Below are the code and all the weights of a small trained network. Each question names an input and a target symbol and asks about switching units off, where a switched-off unit gives its printed mean instead of its output.

import numpy as np


def w(rows, s, z=0):
    codes = np.array(rows[::2]) - 128.0
    scale = np.full(codes.shape[1], s)
    scale[-1] = z or s
    return codes * scale


def f(y):
    return np.maximum(y, 0)


def softmax(a):
    e = np.exp(a - a.max(-1, keepdims=True))
    return e / e.sum(-1, keepdims=True)


def log_softmax(a):
    a = a - a.max(-1, keepdims=True)
    return a - np.log(np.exp(a).sum(-1, keepdims=True))


def net(x, mask):
    ids = ['αβγδεζηθλμξπστψω'.index(c) for c in x.split()]
    T = len(ids)
    res = E[ids] + P[:T]
    r = res
    for j in range(3):
        rows = slice(2 * j, 2 * j + 2)
        q, k, v = (r @ M[0][rows].T for M in (Q, K, V))
        z = softmax(np.where(np.tri(T) > 0, q @ k.T / 2**0.5, -1e9)) @ v
        o = O[0][rows]
        res = res + np.where(mask[j], z, o[:, -1]) @ o[:, :-1]
    y = f(res @ A[0][:, :-1].T + A[0][:, -1])
    res = res + np.where(mask[3:19], y, B[0][:, -1]) @ B[0][:, :-1]
    return log_softmax(res[-1] @ U[:, :-1].T + U[:, -1])


Q, K, V, O, A, B = {}, {}, {}, {}, {}, {}
E = w([
[99,67,112],'α',
[109,125,113],'β',
[113,108,22],'γ',
[100,129,186],'δ',
[107,140,115],'ε',
[92,104,167],'ζ',
[111,143,122],'η',
[122,187,97],'θ',
[124,157,36],'λ',
[108,133,118],'μ',
[105,117,106],'ξ',
[112,146,125],'π',
[108,174,197],'σ',
[103,101,67],'τ',
[115,253,221],'ψ',
[108,126,100],'ω',
],0.0053)
P = w([
[105,126,127],'0',
[91,78,119],'1',
[81,214,75],'2',
[187,63,99],'3',
[72,154,241],'4',
[197,121,116],'5',
[56,186,196],'6',
[173,118,108],'7',
[118,221,64],'8',
[218,133,116],'9',
[100,115,122],'10',
[193,126,121],'11',
[176,253,17],'12',
],0.026)
Q[0] = w([
[132,144,54],'H1',
[166,2,197],'H1',
[100,206,200],'H2',
[162,29,217],'H2',
[145,145,186],'H3',
[109,105,110],'H3',
],0.012)
K[0] = w([
[185,178,151],'H1',
[28,140,118],'H1',
[137,84,155],'H2',
[5,120,131],'H2',
[101,84,147],'H3',
[140,167,137],'H3',
],0.015)
V[0] = w([
[139,132,1],'H1',
[75,18,79],'H1',
[149,128,95],'H2',
[141,31,162],'H2',
[211,126,104],'H3',
[87,153,94],'H3',
],0.015)
O[0] = w([
[49,125,47,139],'H1',
[143,152,3,53],'H1',
[139,85,127,118],'H2',
[234,172,173,2],'H2',
[97,127,107,52],'H3',
[162,161,220,193],'H3',
],0.012,0.0061)
A[0] = w([
[131,70,208,117],'N1',
[51,184,113,101],'N2',
[35,135,215,43],'N3',
[98,150,77,20],'N4',
[177,59,101,195],'N5',
[196,146,183,45],'N6',
[176,186,116,30],'N7',
[248,147,125,180],'N8',
[118,168,61,9],'N9',
[49,109,180,118],'N10',
[46,145,142,41],'N11',
[43,176,210,131],'N12',
[184,182,179,186],'N13',
[116,15,130,147],'N14',
[230,146,7,141],'N15',
[174,200,55,100],'N16',
],0.012,0.011)
B[0] = w([
[103,126,53,200],'N1',
[105,185,78,192],'N2',
[179,251,138,205],'N3',
[146,160,209,138],'N4',
[178,177,164,164],'N5',
[36,149,118,151],'N6',
[217,90,136,146],'N7',
[137,79,87,180],'N8',
[97,224,190,143],'N9',
[173,130,129,214],'N10',
[131,48,139,158],'N11',
[42,47,123,252],'N12',
[176,95,152,234],'N13',
[187,142,168,208],'N14',
[141,235,193,170],'N15',
[139,35,77,183],'N16',
],0.012,0.014)
U = w([
[219,164,219,117],'α',
[148,140,94,132],'β',
[118,188,137,2],'γ',
[177,71,127,219],'δ',
[132,132,90,133],'ε',
[205,116,160,242],'ζ',
[132,123,86,168],'η',
[52,83,67,102],'θ',
[72,160,91,69],'λ',
[140,133,93,96],'μ',
[149,147,100,86],'ξ',
[128,116,76,184],'π',
[97,8,136,145],'σ',
[151,176,121,51],'τ',
[58,136,206,146],'ψ',
[139,147,88,161],'ω',
],0.016,0.0046)

Each question gives the input, a string of symbols that net reads in full, and the target symbol t.
The units are the heads (2 rows each of Q, K, V and O) and the neurons (one row each of A and B). Each row of codes is followed by its name. A weight is (code - 128) times the scale printed after its matrix; where a second scale follows, it is the last column's (O, A, B and U).
mask holds one flag per unit, heads first, then neurons. A switched-off unit (its flag False) gives its mean, the last column of its rows in O or B, instead of its output. The means were averaged over made-up inputs and are rounded, as every weight is.
A unit's drop is (log p(t) with every unit on - log p(t) with that unit switched off) / (log p(t) with every unit on - log p(t) with every unit switched off).
The circuit of an input: a set's keep is (log p(t) with only the set's units on - log p(t) with every unit switched off) / (log p(t) with every unit on - log p(t) with every unit switched off). Starting from the 12 units with the biggest drops (on a tie, the unit counted first), units are removed one at a time, each time the one whose removal leaves the highest keep (on an exact tie, the one counted first), for as long as the keep stays at least 0.8.
units of the circuit, in order: the units of the circuit, biggest drop first
top k neurons: the k neurons with the biggest drops, biggest first
which heads matter: for each layer, one digit per head in row order, 1 if its drop is at least 0.15 and else 0, layers parted by /
input γ ε θ λ δ σ ψ ψ σ ψ ξ, target ψ: units of the circuit, in order : N16
input σ λ ψ γ δ ψ σ, target γ: units of the circuit, in order : H1, H2, N15
input π γ ε ψ θ, target γ: which heads matter : 110
input ψ ψ ω ψ θ τ, target α: which heads matter : 110
input σ σ ψ θ γ γ ψ ψ α, target γ: which heads matter : 110
input π ψ ω λ ψ σ ω θ λ θ ψ ψ ψ, target θ: which heads matter : 100
input ψ ψ γ δ η δ ψ λ, target α: which heads matter : 010
input σ ψ ψ ψ μ γ, target α: units of the circuit, in order : N14, N3, H2, H1
input θ ψ σ, target θ: which heads matter : 101
input λ β ψ μ, target α: which heads matter : 000
input γ σ θ ψ σ σ δ ψ ψ ζ ω θ ψ, target ζ: top 4 neurons : N16, N15, N7, N13
input γ ε ψ α, target α: which heads matter : 000
input δ ψ ζ σ ψ ω ξ, target σ: which heads matter : 110
input ψ α ψ λ δ ψ λ ψ ψ ψ θ ψ ψ, target ψ: which heads matter : 100
input ψ ξ ψ σ θ ζ ω δ, target α: units of the circuit, in order : H1
input θ λ η, target θ: top 2 neurons : N3, N16
input θ λ λ α ψ θ λ ξ, target α: which heads matter : 110
input γ ψ ψ λ, target α: top 2 neurons : N3, N14
input ψ ψ ψ σ, target α: top 3 neurons : N3, N14, N10
input α ψ ζ π, target α: top 2 neurons : N14, N3
input ψ σ σ λ π σ η, target λ: units of the circuit, in order : H1
